Below is a small trained network, with its code and all its weights. Each question gives an input and a target symbol and asks what happens when units are switched off, that is, made to give their printed mean instead of their output.

import numpy as np


def w(rows, s, z=0):
    codes = np.array(rows[::2]) - 128.0
    scale = np.full(codes.shape[1], s)
    scale[-1] = z or s
    return codes * scale


def norm(h):
    return h / np.sqrt((h * h).mean(-1, keepdims=True) + 1e-5)


def f(y):
    return y / 2 * (1 + np.tanh(0.7978845608 * (y + 0.044715 * y**3)))


def softmax(a):
    e = np.exp(a - a.max(-1, keepdims=True))
    return e / e.sum(-1, keepdims=True)


def log_softmax(a):
    a = a - a.max(-1, keepdims=True)
    return a - np.log(np.exp(a).sum(-1, keepdims=True))


def net(x, mask):
    ids = ['βγεζλπτφω'.index(c) for c in x.split()]
    T = len(ids)
    res = E[ids] + P[:T]
    u = 0
    for l in range(2):
        q, k, v = (norm(res) @ M[l].T for M in (Q, K, V))
        z = softmax(np.where(np.tri(T) > 0, q @ k.T / 4**0.5, -1e9)) @ v
        res = res + np.where(mask[u], z, O[l][:, -1]) @ O[l][:, :-1]
        u += 1
        y = f(norm(res) @ A[l][:, :-1].T + A[l][:, -1])
        res = res + np.where(mask[u : u + 8], y, B[l][:, -1]) @ B[l][:, :-1]
        u += 8
    return log_softmax(norm(res)[-1] @ U[:, :-1].T + U[:, -1])


Q, K, V, O, A, B = {}, {}, {}, {}, {}, {}
E = w([
[144,120,145,138,98,155,168,148,106,151,122],'β',
[146,129,147,120,117,147,161,151,107,153,95],'γ',
[180,124,102,129,119,126,165,144,113,122,129],'ε',
[141,83,138,145,162,173,140,161,126,135,124],'ζ',
[144,133,149,109,187,129,133,136,126,122,85],'λ',
[118,118,169,134,143,153,151,73,127,111,155],'π',
[90,108,119,103,151,93,147,126,131,163,159],'τ',
[84,149,160,107,137,94,113,116,140,101,151],'φ',
[121,188,76,252,121,117,94,110,155,161,97],'ω',
],0.0043)
P = w([
[115,110,117,105,68,119,87,99,2,136,97],'0',
[110,109,122,132,120,114,115,101,27,132,107],'1',
[93,108,129,137,148,116,137,112,56,116,120],'2',
[119,133,145,136,157,132,138,130,83,134,140],'3',
[133,140,148,137,168,137,151,133,104,136,148],'4',
[135,131,151,141,162,139,155,134,128,135,149],'5',
[142,132,153,139,160,137,165,135,147,139,146],'6',
[144,123,153,147,154,133,180,141,164,139,138],'7',
[145,118,159,148,146,134,191,160,178,134,137],'8',
[148,122,158,144,136,135,208,153,197,137,132],'9',
],0.0029)
Q[0] = w([
[144,97,101,98,91,151,117,116,139,166,108],'L0H0',
[149,108,243,253,206,73,244,178,220,170,134],'L0H0',
[153,110,78,107,61,177,114,130,142,187,83],'L0H0',
[130,100,176,161,134,123,169,143,177,161,108],'L0H0',
],0.002)
K[0] = w([
[109,158,147,129,114,98,142,156,119,102,170],'L0H0',
[152,176,30,212,52,106,75,60,178,192,4],'L0H0',
[98,161,140,125,82,68,137,162,104,73,190],'L0H0',
[125,143,98,157,112,110,119,108,146,122,127],'L0H0',
],0.0022)
V[0] = w([
[118,46,149,5,130,94,128,100,102,57,161],'L0H0',
[188,61,133,17,141,162,180,146,114,79,162],'L0H0',
[146,129,25,211,157,71,75,56,136,89,131],'L0H0',
[41,85,149,146,163,150,94,71,143,157,79],'L0H0',
],0.0026)
O[0] = w([
[184,138,91,250,208,56,124,93,28,148,105,209],'L0H0',
[151,145,178,252,224,30,107,103,142,175,120,255],'L0H0',
[138,153,38,87,127,180,88,238,120,43,213,25],'L0H0',
[169,106,144,43,133,171,189,105,38,98,166,81],'L0H0',
],0.0023,0.00042)
A[0] = w([
[160,126,102,104,93,122,132,144,166,119,118,5],'L0N0',
[153,122,115,131,140,152,136,114,126,142,122,76],'L0N1',
[160,127,116,124,137,150,133,140,113,127,145,57],'L0N2',
[104,136,122,59,101,135,71,92,125,126,135,23],'L0N3',
[112,167,66,99,100,195,124,168,188,90,138,132],'L0N4',
[100,77,173,1,119,182,150,153,146,80,159,153],'L0N5',
[113,150,109,107,98,151,141,171,199,91,181,70],'L0N6',
[134,170,108,176,120,135,113,137,140,150,119,30],'L0N7',
],0.0055,0.0019)
B[0] = w([
[93,109,181,162,143,52,87,71,115,117,164,95],'L0N0',
[109,127,142,184,146,100,136,142,126,129,115,137],'L0N1',
[93,123,138,175,152,103,113,93,129,144,92,130],'L0N2',
[160,78,184,165,90,94,108,137,88,129,90,95],'L0N3',
[112,71,115,142,142,105,184,86,195,127,106,180],'L0N4',
[137,250,71,175,97,93,217,126,133,171,91,251],'L0N5',
[138,85,139,128,253,112,143,98,158,71,111,166],'L0N6',
[127,83,147,152,110,88,173,78,107,144,80,124],'L0N7',
],0.0038,0.0025)
Q[1] = w([
[148,125,120,154,98,111,166,155,254,137,82],'L1H0',
[141,150,171,130,251,120,150,126,27,172,224],'L1H0',
[156,171,189,175,164,143,247,130,223,147,110],'L1H0',
[229,105,196,234,199,121,198,173,161,244,178],'L1H0',
],0.0049)
K[1] = w([
[159,104,129,171,126,154,164,129,217,145,72],'L1H0',
[94,150,152,111,151,118,116,116,145,117,177],'L1H0',
[116,132,128,147,141,114,164,126,254,147,138],'L1H0',
[121,129,154,123,178,129,131,121,184,130,144],'L1H0',
],0.0085)
V[1] = w([
[136,218,147,135,46,111,193,22,109,123,155],'L1H0',
[212,121,134,206,165,253,94,64,110,68,62],'L1H0',
[205,162,40,119,138,61,164,188,97,154,73],'L1H0',
[136,25,86,221,126,171,198,123,130,205,181],'L1H0',
],0.0033)
O[1] = w([
[84,178,172,185,179,187,63,196,191,117,61,184],'L1H0',
[154,123,158,42,17,93,129,168,197,57,133,158],'L1H0',
[104,107,179,91,152,186,94,113,171,178,238,217],'L1H0',
[150,162,68,36,116,172,4,87,65,101,126,252],'L1H0',
],0.0037,0.0022)
A[1] = w([
[75,82,143,255,156,52,191,147,102,128,75,70],'L1N0',
[77,126,68,182,48,129,65,121,126,134,80,34],'L1N1',
[151,138,152,143,75,96,121,202,125,50,65,75],'L1N2',
[117,178,142,113,149,188,97,177,165,149,158,89],'L1N3',
[47,175,124,171,149,172,133,171,149,142,137,90],'L1N4',
[128,90,184,115,115,156,57,129,132,148,165,98],'L1N5',
[124,32,181,100,111,63,187,108,167,98,187,4],'L1N6',
[149,142,93,167,173,133,119,94,81,118,80,106],'L1N7',
],0.0062,0.004)
B[1] = w([
[159,122,134,182,122,97,255,191,92,49,83,255],'L1N0',
[79,198,150,64,72,178,185,180,31,138,172,127],'L1N1',
[106,108,154,129,204,180,121,105,174,91,148,135],'L1N2',
[73,151,138,155,106,139,99,180,133,129,153,185],'L1N3',
[167,130,149,78,101,151,115,170,110,114,152,207],'L1N4',
[121,131,115,166,134,74,152,137,168,115,136,151],'L1N5',
[86,131,229,109,116,147,200,67,154,174,170,128],'L1N6',
[97,135,109,143,135,116,143,115,96,185,160,178],'L1N7',
],0.0061,0.0038)
U = w([
[73,172,132,52,52,201,112,183,72,128,153,209],'β',
[105,148,115,193,110,87,57,199,202,125,197,194],'γ',
[124,104,166,114,236,212,95,94,183,47,135,214],'ε',
[130,100,249,85,115,109,199,63,169,180,187,28],'ζ',
[238,73,87,32,74,77,85,120,109,84,129,115],'λ',
[70,145,4,124,76,117,144,30,178,100,32,3],'π',
[121,129,64,165,208,117,112,53,51,231,137,103],'τ',
[143,110,142,202,145,89,228,170,68,78,79,160],'φ',
[110,87,190,142,99,90,60,124,128,182,2,33],'ω',
],0.006,0.0013)

Each question gives the input, a string of symbols that net reads in full, and the target symbol t.
The units are the heads (4 rows each of Q, K, V and O) and the neurons (one row each of A and B). Each row of codes is followed by its name. A weight is (code - 128) times the scale printed after its matrix; where a second scale follows, it is the last column's (O, A, B and U).
mask holds one flag per unit, layer by layer, with each layer's heads first. A switched-off unit (its flag False) gives its mean, the last column of its rows in O or B, instead of its output. The means were averaged over made-up inputs and are rounded, as every weight is.
A unit's drop is (log p(t) with every unit on - log p(t) with that unit switched off) / (log p(t) with every unit on - log p(t) with every unit switched off).
The circuit of an input: a set's keep is (log p(t) with only the set's units on - log p(t) with every unit switched off) / (log p(t) with every unit on - log p(t) with every unit switched off). Starting from the 12 units with the biggest drops (on a tie, the unit counted first), units are removed one at a time, each time the one whose removal leaves the highest keep (on an exact tie, the one counted first), for as long as the keep stays at least 0.8.
circuit, biggest first: the units of the circuit, biggest drop first
most important unit: the unit with the biggest drop
k most important neurons: the k neurons with the biggest drops, biggest first
top k neurons in layer l: the k neurons of layer l with the biggest drops, biggest first
input ε φ ω ω, target π: 3 most important neurons => [L0N4, L0N6, L1N4]
input ε ζ π λ φ ε λ λ, target ζ: circuit, biggest first => [L1H0, L0N5, L1N6]
input π λ π γ, target ε: circuit, biggest first => [L1H0, L1N2]
input ζ ω λ, target β: circuit, biggest first => [L0H0, L1N0]
input ε ε β ζ λ φ ε ζ ε, target λ: circuit, biggest first => [L0N5, L1H0]
input π ω ε φ τ, target β: most important unit => L0H0
input ε β π ε λ φ ω φ π γ, target β: 2 most important neurons => [L0N5, L1N4]
input ω φ ε ω ε, target π: circuit, biggest first => [L0H0, L0N5, L0N4, L1N0]
input τ ε β, target τ: 2 most important neurons => [L0N5, L1N0]
input π β λ, target ε: circuit, biggest first => [L1H0, L0N5, L1N2]
input γ ε τ π, target τ: circuit, biggest first => [L1H0, L1N0, L1N7]
input λ φ φ γ ζ ε π ζ ε, target ε: top 2 neurons in layer 0 => [L0N5, L0N4]
input ε ω φ ω β, target π: top 3 neurons in layer 0 => [L0N4, L0N5, L0N6]
input ε τ ε β ε ζ, target λ: circuit, biggest first => [L1H0]
input φ ε ζ ε ε β γ, target γ: top 2 neurons in layer 0 => [L0N6, L0N5]
input ε φ λ τ λ, target τ: 2 most important neurons => [L0N5, L1N0]
input λ φ β φ ε φ ε β β, target γ: 2 most important neurons => [L0N6, L1N0]
input π τ ω λ τ ε, target β: top 2 neurons in layer 1 => [L1N4, L1N3]
input γ ζ τ β ζ π, target ε: circuit, biggest first => [L1N2, L1H0, L1N0]
input τ λ π γ, target ε: top 2 neurons in layer 1 => [L1N2, L1N0]
input ζ β ε β ζ φ ε ε ζ, target λ: circuit, biggest first => [L0N5, L1H0, L0H0, L1N0]
input ω ζ β π ζ ε φ ε, target γ: top 2 neurons in layer 1 => [L1N3, L1N0]
input ζ β ω γ, target β: most important unit => L0H0
input φ ε ε ζ γ φ ε β γ, target γ: top 3 neurons in layer 0 => [L0N6, L0N2, L0N4]
input γ λ π ε φ ε φ ω ζ, target β: circuit, biggest first => [L1H0, L0H0, L1N0]
input β φ τ γ π π φ γ β π, target ε: 3 most important neurons => [L0N5, L1N2, L1N0]
input ω λ β φ λ β π, target β: most important unit => L1N4
input τ π τ ω φ, target β: top 3 neurons in layer 1 => [L1N4, L1N0, L1N5]
input ζ φ τ ω τ ε ε τ ω, target π: top 3 neurons in layer 0 => [L0N6, L0N4, L0N7]
